Here is a tiny trained network, its code and every weight. The questions are about switching its units off for an input and a class, where a switched-off unit gives its printed mean instead of its output.

import numpy as np


def w(rows, s, z=0):
    codes = np.array(rows[::2]) - 128.0
    scale = np.full(codes.shape[1], s)
    scale[-1] = z or s
    return codes * scale


def f(y):
    return np.maximum(y, 0)


def log_softmax(a):
    a = a - a.max(-1, keepdims=True)
    return a - np.log(np.exp(a).sum(-1, keepdims=True))


def net(x, mask):
    res = np.array(x, float).reshape(1, 3) / 4 @ E
    y = f(res @ A[0][:, :-1].T + A[0][:, -1])
    res = res + np.where(mask, y, B[0][:, -1]) @ B[0][:, :-1]
    return log_softmax(res[-1] @ U[:, :-1].T + U[:, -1])


A, B = {}, {}
E = w([
[67,184,105,95,190,167,105],'x0',
[102,152,193,42,10,170,154],'x1',
[29,118,69,156,11,168,108],'x2',
],0.013)
A[0] = w([
[143,75,161,113,45,126,163,145],'N1',
[90,135,122,186,133,117,38,155],'N2',
[107,177,123,111,57,148,181,212],'N3',
[22,117,93,149,109,74,60,181],'N4',
[114,214,189,52,126,164,72,197],'N5',
[154,147,197,172,32,73,142,194],'N6',
[153,183,81,76,84,95,93,133],'N7',
[122,176,160,188,193,134,141,255],'N8',
[172,72,169,94,122,66,167,91],'N9',
[122,37,129,158,93,102,149,131],'N10',
[153,121,178,144,127,170,129,73],'N11',
[89,95,130,44,170,108,85,127],'N12',
[153,132,108,188,162,138,154,153],'N13',
[164,161,96,54,89,110,223,213],'N14',
[67,218,149,66,201,115,74,203],'N15',
[130,102,147,182,84,57,94,179],'N16',
[107,147,64,106,103,161,128,79],'N17',
[105,77,142,154,209,254,167,124],'N18',
[156,114,201,48,107,78,124,121],'N19',
[57,141,43,175,128,148,56,176],'N20',
[184,198,124,116,150,103,167,170],'N21',
[136,134,213,80,127,102,162,70],'N22',
[108,179,53,210,124,115,35,107],'N23',
],0.009,0.0025)
B[0] = w([
[106,167,136,133,77,109,171,249],'N1',
[147,39,29,200,202,253,106,197],'N2',
[120,177,217,101,164,21,127,252],'N3',
[109,167,49,164,143,168,123,238],'N4',
[72,149,93,92,137,94,152,251],'N5',
[83,168,163,151,124,29,106,248],'N6',
[135,211,91,109,147,155,147,169],'N7',
[148,87,46,126,156,108,180,236],'N8',
[61,170,111,158,157,107,41,217],'N9',
[139,185,116,52,94,55,201,206],'N10',
[97,142,165,171,145,159,93,154],'N11',
[234,104,133,77,148,86,194,175],'N12',
[221,161,112,87,109,102,198,214],'N13',
[94,131,144,122,192,108,112,221],'N14',
[189,128,97,91,166,77,242,252],'N15',
[161,134,111,91,70,49,236,205],'N16',
[115,110,104,119,153,233,99,188],'N17',
[187,161,113,116,35,104,191,185],'N18',
[65,132,96,198,156,163,90,228],'N19',
[88,73,96,223,239,193,151,254],'N20',
[155,129,102,194,183,144,135,217],'N21',
[105,25,92,206,161,151,93,212],'N22',
[108,34,88,216,148,217,107,232],'N23',
],0.0055,0.0088)
U = w([
[156,187,124,101,62,7,193,152],'0',
[84,105,83,206,160,175,151,190],'1',
[154,109,160,124,51,206,88,6],'2',
[51,171,144,172,94,98,65,99],'3',
],0.012,0.0021)

Each question gives the input, the list of numbers given to net, and the class t.
The units are the neurons (one row each of A and B). Each row of codes is followed by its name. A weight is (code - 128) times the scale printed after its matrix; where a second scale follows, it is the last column's (A, B and U).
mask holds one flag per neuron, in row order. A switched-off neuron (its flag False) gives its mean, the last column of its row in B, instead of its output. The means were averaged over made-up inputs and are rounded, as every weight is.
A unit's drop is (log p(t) with every unit on - log p(t) with that unit switched off) / (log p(t) with every unit on - log p(t) with every unit switched off).
The circuit of an input: a set's keep is (log p(t) with only the set's units on - log p(t) with every unit switched off) / (log p(t) with every unit on - log p(t) with every unit switched off). Starting from the 12 units with the biggest drops (on a tie, the unit counted first), units are removed one at a time, each time the one whose removal leaves the highest keep (on an exact tie, the one counted first), for as long as the keep stays at least 0.8.
circuit, biggest first: the units of the circuit, biggest drop first
k most important neurons: the k neurons with the biggest drops, biggest first
drop of u: that unit's drop, to one decimal
input [-6,3,-8], class 1: circuit, biggest first : [N22]
input [5,2,-6], class 0: 2 most important neurons : [N20 N15]
input [-1,-5,-5], class 0: 3 most important neurons : [N20 N13 N23]
input [4,7,2], class 0: 2 most important neurons : [N3 N23]
input [-2,1,-1], class 3: 2 most important neurons : [N15 N13]
input [2,3,-7], class 1: 2 most important neurons : [N22 N19]
input [0,2,2], class 3: 3 most important neurons : [N15 N13 N16]
input [-3,0,-1], class 0: 3 most important neurons : [N20 N23 N2]
input [-1,5,6], class 0: 2 most important neurons : [N3 N23]
input [-7,0,-8], class 1: drop of N9 : 0.2
input [-1,5,-8], class 3: drop of N2 : 0.2
input [-5,1,3], class 0: drop of N13 : 0.0
